Below are the code and all the weights of a small trained network. Each question names an input and a target symbol and asks about switching units off, where a switched-off unit gives its printed mean instead of its output.

import numpy as np


def w(rows, s, z=0):
    codes = np.array(rows[::2]) - 128.0
    scale = np.full(codes.shape[1], s)
    scale[-1] = z or s
    return codes * scale


def norm(h):
    return h / np.sqrt((h * h).mean(-1, keepdims=True) + 1e-5)


def f(y):
    return y / 2 * (1 + np.tanh(0.7978845608 * (y + 0.044715 * y**3)))


def softmax(a):
    e = np.exp(a - a.max(-1, keepdims=True))
    return e / e.sum(-1, keepdims=True)


def log_softmax(a):
    a = a - a.max(-1, keepdims=True)
    return a - np.log(np.exp(a).sum(-1, keepdims=True))


def net(x, mask):
    ids = ['ΓΔΠΣΨαβεζηλτφω'.index(c) for c in x.split()]
    T = len(ids)
    res = E[ids] + P[:T]
    q, k, v = (norm(res) @ M[0].T for M in (Q, K, V))
    z = softmax(np.where(np.tri(T) > 0, q @ k.T / 2**0.5, -1e9)) @ v
    res = res + np.where(mask[0], z, O[0][:, -1]) @ O[0][:, :-1]
    y = f(norm(res) @ A[0][:, :-1].T + A[0][:, -1])
    res = res + np.where(mask[1:13], y, B[0][:, -1]) @ B[0][:, :-1]
    return log_softmax(norm(res)[-1] @ U[:, :-1].T + U[:, -1])


Q, K, V, O, A, B = {}, {}, {}, {}, {}, {}
E = w([
[122,153,137,143,115,118],'Γ',
[125,118,151,128,95,139],'Δ',
[119,143,163,125,130,130],'Π',
[1,153,74,116,144,177],'Σ',
[119,131,141,149,105,133],'Ψ',
[120,120,173,130,118,140],'α',
[139,133,137,117,105,169],'β',
[130,162,124,132,115,164],'ε',
[142,151,139,113,98,144],'ζ',
[141,109,160,121,110,156],'η',
[112,133,174,122,116,146],'λ',
[129,117,149,137,122,158],'τ',
[117,163,162,113,116,108],'φ',
[122,171,90,158,114,158],'ω',
],0.033)
P = w([
[108,99,32,153,166,54],'0',
[158,115,246,114,140,112],'1',
[150,121,243,119,144,111],'2',
[150,121,245,116,144,116],'3',
[148,114,255,113,140,114],'4',
[145,112,249,108,138,119],'5',
[153,107,241,111,136,135],'6',
],0.0072)
Q[0] = w([
[93,198,254,166,110,228],'H1',
[174,60,17,100,250,57],'H1',
],0.0082)
K[0] = w([
[59,91,42,44,145,139],'H1',
[244,215,254,210,43,193],'H1',
],0.0086)
V[0] = w([
[61,190,143,59,197,14],'H1',
[173,254,86,2,3,113],'H1',
],0.0091)
O[0] = w([
[132,92,115,156,253,122,3],'H1',
[128,32,57,57,124,63,170],'H1',
],0.017,0.0054)
A[0] = w([
[89,84,247,93,115,100,201],'N1',
[217,44,155,94,139,191,21],'N2',
[131,73,79,111,110,110,118],'N3',
[161,98,93,125,225,89,254],'N4',
[110,81,90,45,100,95,116],'N5',
[100,151,145,178,211,179,171],'N6',
[156,168,108,148,174,75,94],'N7',
[153,106,84,186,127,127,149],'N8',
[107,141,140,60,61,93,161],'N9',
[155,118,143,98,87,188,141],'N10',
[95,79,83,71,135,163,122],'N11',
[144,228,199,178,73,161,167],'N12',
],0.013,0.004)
B[0] = w([
[129,144,59,169,135,111,207],'N1',
[102,155,95,167,87,120,146],'N2',
[115,114,205,109,136,152,166],'N3',
[250,219,156,154,51,78,182],'N4',
[153,117,171,98,180,221,210],'N5',
[73,122,108,67,87,168,210],'N6',
[129,165,77,121,123,165,132],'N7',
[149,84,137,217,123,58,127],'N8',
[122,152,57,161,155,175,238],'N9',
[101,145,76,189,136,72,185],'N10',
[133,161,170,136,181,99,161],'N11',
[135,25,122,116,169,64,247],'N12',
],0.011,0.012)
U = w([
[233,172,103,154,82,100,61],'Γ',
[114,71,35,175,92,51,20],'Δ',
[182,187,162,148,208,193,158],'Π',
[28,173,124,94,149,160,118],'Σ',
[119,9,155,172,117,80,232],'Ψ',
[79,94,214,173,159,180,154],'α',
[107,124,98,44,26,145,177],'β',
[155,72,126,53,197,211,57],'ε',
[181,27,112,46,147,104,85],'ζ',
[128,117,132,184,20,73,2],'η',
[81,34,166,101,186,159,103],'λ',
[108,182,204,170,49,172,91],'τ',
[223,91,103,121,215,82,188],'φ',
[125,150,9,158,185,154,179],'ω',
],0.014,0.0024)

Each question gives the input, a string of symbols that net reads in full, and the target symbol t.
The units are the heads (2 rows each of Q, K, V and O) and the neurons (one row each of A and B). Each row of codes is followed by its name. A weight is (code - 128) times the scale printed after its matrix; where a second scale follows, it is the last column's (O, A, B and U).
mask holds one flag per unit, heads first, then neurons. A switched-off unit (its flag False) gives its mean, the last column of its rows in O or B, instead of its output. The means were averaged over made-up inputs and are rounded, as every weight is.
A unit's drop is (log p(t) with every unit on - log p(t) with that unit switched off) / (log p(t) with every unit on - log p(t) with every unit switched off).
The circuit of an input: a set's keep is (log p(t) with only the set's units on - log p(t) with every unit switched off) / (log p(t) with every unit on - log p(t) with every unit switched off). Starting from the 12 units with the biggest drops (on a tie, the unit counted first), units are removed one at a time, each time the one whose removal leaves the highest keep (on an exact tie, the one counted first), for as long as the keep stays at least 0.8.
units of the circuit, in order: the units of the circuit, biggest drop first
k most important neurons: the k neurons with the biggest drops, biggest first
drop of u: that unit's drop, to one decimal
input α β ω Π ω Γ, target α: units of the circuit, in order	[H1, N12]
input φ ε φ α Π Ψ, target φ: units of the circuit, in order	[H1]
input Γ ε β β τ, target Γ: units of the circuit, in order	[N4, H1, N12, N5]
input ω ω Σ α β β Δ, target Δ: 2 most important neurons	[N5, N1]
input α ζ β Ψ, target α: units of the circuit, in order	[H1, N12]
input Ψ β τ Γ ε, target Ψ: units of the circuit, in order	[N12, H1, N5]
input Π Ψ τ Σ ω τ α, target α: units of the circuit, in order	[H1, N6, N4, N5]
input η φ β Π ζ Ψ Π, target η: units of the circuit, in order	[H1, N12, N5]
input Γ Δ α ε, target Γ: 2 most important neurons	[N4, N5]
input η τ τ ω β, target η: 2 most important neurons	[N12, N5]
input φ φ λ τ β φ β, target φ: drop of H1	0.8
input α φ ω ω λ Π β, target α: drop of H1	1.4
input Ψ β Ψ, target Ψ: drop of N12	1.6
input β β α Π τ φ Ψ, target β: units of the circuit, in order	[H1]
